Below are the code and all the weights of a small trained network. Each question names an input and a class and asks about switching units off, where a switched-off unit gives its printed mean instead of its output.

import numpy as np


def w(rows, s, z=0):
    codes = np.array(rows[::2]) - 128.0
    scale = np.full(codes.shape[1], s)
    scale[-1] = z or s
    return codes * scale


def f(y):
    return np.maximum(y, 0)


def log_softmax(a):
    a = a - a.max(-1, keepdims=True)
    return a - np.log(np.exp(a).sum(-1, keepdims=True))


def net(x, mask):
    res = np.array(x, float).reshape(1, 6) / 4 @ E
    y = f(res @ A[0][:, :-1].T + A[0][:, -1])
    res = res + np.where(mask, y, B[0][:, -1]) @ B[0][:, :-1]
    return log_softmax(res[-1] @ U[:, :-1].T + U[:, -1])


A, B = {}, {}
E = w([
[134,125,132,136,128,134,131,125],'x0',
[153,113,145,103,13,67,176,158],'x1',
[188,129,82,120,107,88,29,57],'x2',
[135,121,134,140,129,131,132,124],'x3',
[117,127,115,121,129,119,141,113],'x4',
[144,7,87,41,140,177,115,153],'x5',
],0.013)
A[0] = w([
[162,82,97,108,125,131,95,116,124],'N1',
[166,123,99,133,113,96,75,78,146],'N2',
[86,131,144,137,138,157,172,191,230],'N3',
[176,121,105,130,114,106,72,75,168],'N4',
[112,227,143,191,115,97,133,115,253],'N5',
[105,138,107,137,203,139,108,122,218],'N6',
[143,8,89,77,142,162,122,153,153],'N7',
[116,150,129,165,147,142,118,130,187],'N8',
[116,118,113,138,205,178,102,113,201],'N9',
[145,111,141,115,10,76,161,159,168],'N10',
[157,139,111,131,101,100,93,90,136],'N11',
[139,78,133,82,102,138,144,157,147],'N12',
[109,137,129,134,212,149,101,113,212],'N13',
[184,140,116,108,118,110,81,73,137],'N14',
[89,116,155,131,147,139,167,161,225],'N15',
],0.014,0.0075)
B[0] = w([
[151,151,88,100,141,137,109,172,179],'N1',
[112,124,132,159,117,136,55,186,193],'N2',
[143,110,165,97,140,110,188,74,218],'N3',
[127,169,99,134,138,141,63,190,198],'N4',
[90,137,210,251,143,40,134,111,252],'N5',
[75,134,141,124,183,156,119,104,199],'N6',
[151,115,81,18,128,189,142,132,249],'N7',
[107,129,134,156,160,121,125,104,172],'N8',
[73,145,149,93,168,178,125,135,208],'N9',
[199,125,132,143,34,63,162,156,235],'N10',
[111,112,136,159,88,124,85,186,177],'N11',
[162,106,94,93,106,135,140,109,194],'N12',
[60,139,134,130,205,171,113,111,205],'N13',
[119,151,105,163,121,129,26,192,189],'N14',
[127,96,154,94,136,134,182,80,203],'N15',
],0.013,0.02)
U = w([
[85,123,165,163,229,100,179,11,251],'0',
[96,95,129,62,184,210,177,66,153],'1',
[169,159,176,168,103,64,253,99,223],'2',
[200,63,94,70,69,131,202,65,58],'3',
[58,168,136,197,187,129,59,131,93],'4',
[105,180,61,87,192,196,88,171,89],'5',
[127,140,168,185,52,86,100,192,96],'6',
[216,124,26,105,85,124,101,181,50],'7',
],0.0073,0.0021)

Each question gives the input, the list of numbers given to net, and the class t.
The units are the neurons (one row each of A and B). Each row of codes is followed by its name. A weight is (code - 128) times the scale printed after its matrix; where a second scale follows, it is the last column's (A, B and U).
mask holds one flag per neuron, in row order. A switched-off neuron (its flag False) gives its mean, the last column of its row in B, instead of its output. The means were averaged over made-up inputs and are rounded, as every weight is.
A unit's drop is (log p(t) with every unit on - log p(t) with that unit switched off) / (log p(t) with every unit on - log p(t) with every unit switched off).
The circuit of an input: a set's keep is (log p(t) with only the set's units on - log p(t) with every unit switched off) / (log p(t) with every unit on - log p(t) with every unit switched off). Starting from the 12 units with the biggest drops (on a tie, the unit counted first), units are removed one at a time, each time the one whose removal leaves the highest keep (on an exact tie, the one counted first), for as long as the keep stays at least 0.8.
circuit, biggest first: the units of the circuit, biggest drop first
most important unit: the unit with the biggest drop
top k neurons: the k neurons with the biggest drops, biggest first
drop of u: that unit's drop, to one decimal
input [0,-3,0,-2,6,5], class 1: circuit, biggest first => [N14; N7]
input [2,4,1,3,-4,5], class 7: most important unit => N3
input [1,0,2,-3,-3,2], class 5: top 2 neurons => [N10; N5]
input [-2,-3,0,3,7,2], class 1: circuit, biggest first => [N5; N14]
input [-7,1,1,-8,-5,8], class 7: circuit, biggest first => [N13; N1]
input [-5,1,0,6,-4,1], class 3: circuit, biggest first => [N5; N14; N13]
input [7,0,1,7,-2,2], class 5: top 4 neurons => [N10; N5; N3; N15]
input [-5,-8,3,-1,-6,1], class 5: top 2 neurons => [N5; N9]
input [-1,-7,-3,7,-7,1], class 1: top 2 neurons => [N5; N9]
input [6,-1,-4,-8,3,1], class 1: top 2 neurons => [N5; N10]
input [-6,0,8,6,6,5], class 5: top 2 neurons => [N10; N4]
input [-3,8,-8,6,-7,0], class 2: top 2 neurons => [N7; N10]
input [-2,2,1,3,1,-3], class 6: top 2 neurons => [N3; N15]
input [-6,1,3,-3,3,-6], class 6: most important unit => N13
input [-3,7,1,0,-5,5], class 7: top 2 neurons => [N3; N15]
input [4,5,0,-5,-5,-1], class 2: top 3 neurons => [N14; N2; N4]
input [-4,-2,-3,7,-6,2], class 1: drop of N5 => 0.6
input [5,-7,-2,2,1,-8], class 0: drop of N1 => 0.0
input [-3,7,-4,2,-4,1], class 3: drop of N5 => 0.8
input [5,-1,-2,1,-7,4], class 1: most important unit => N10
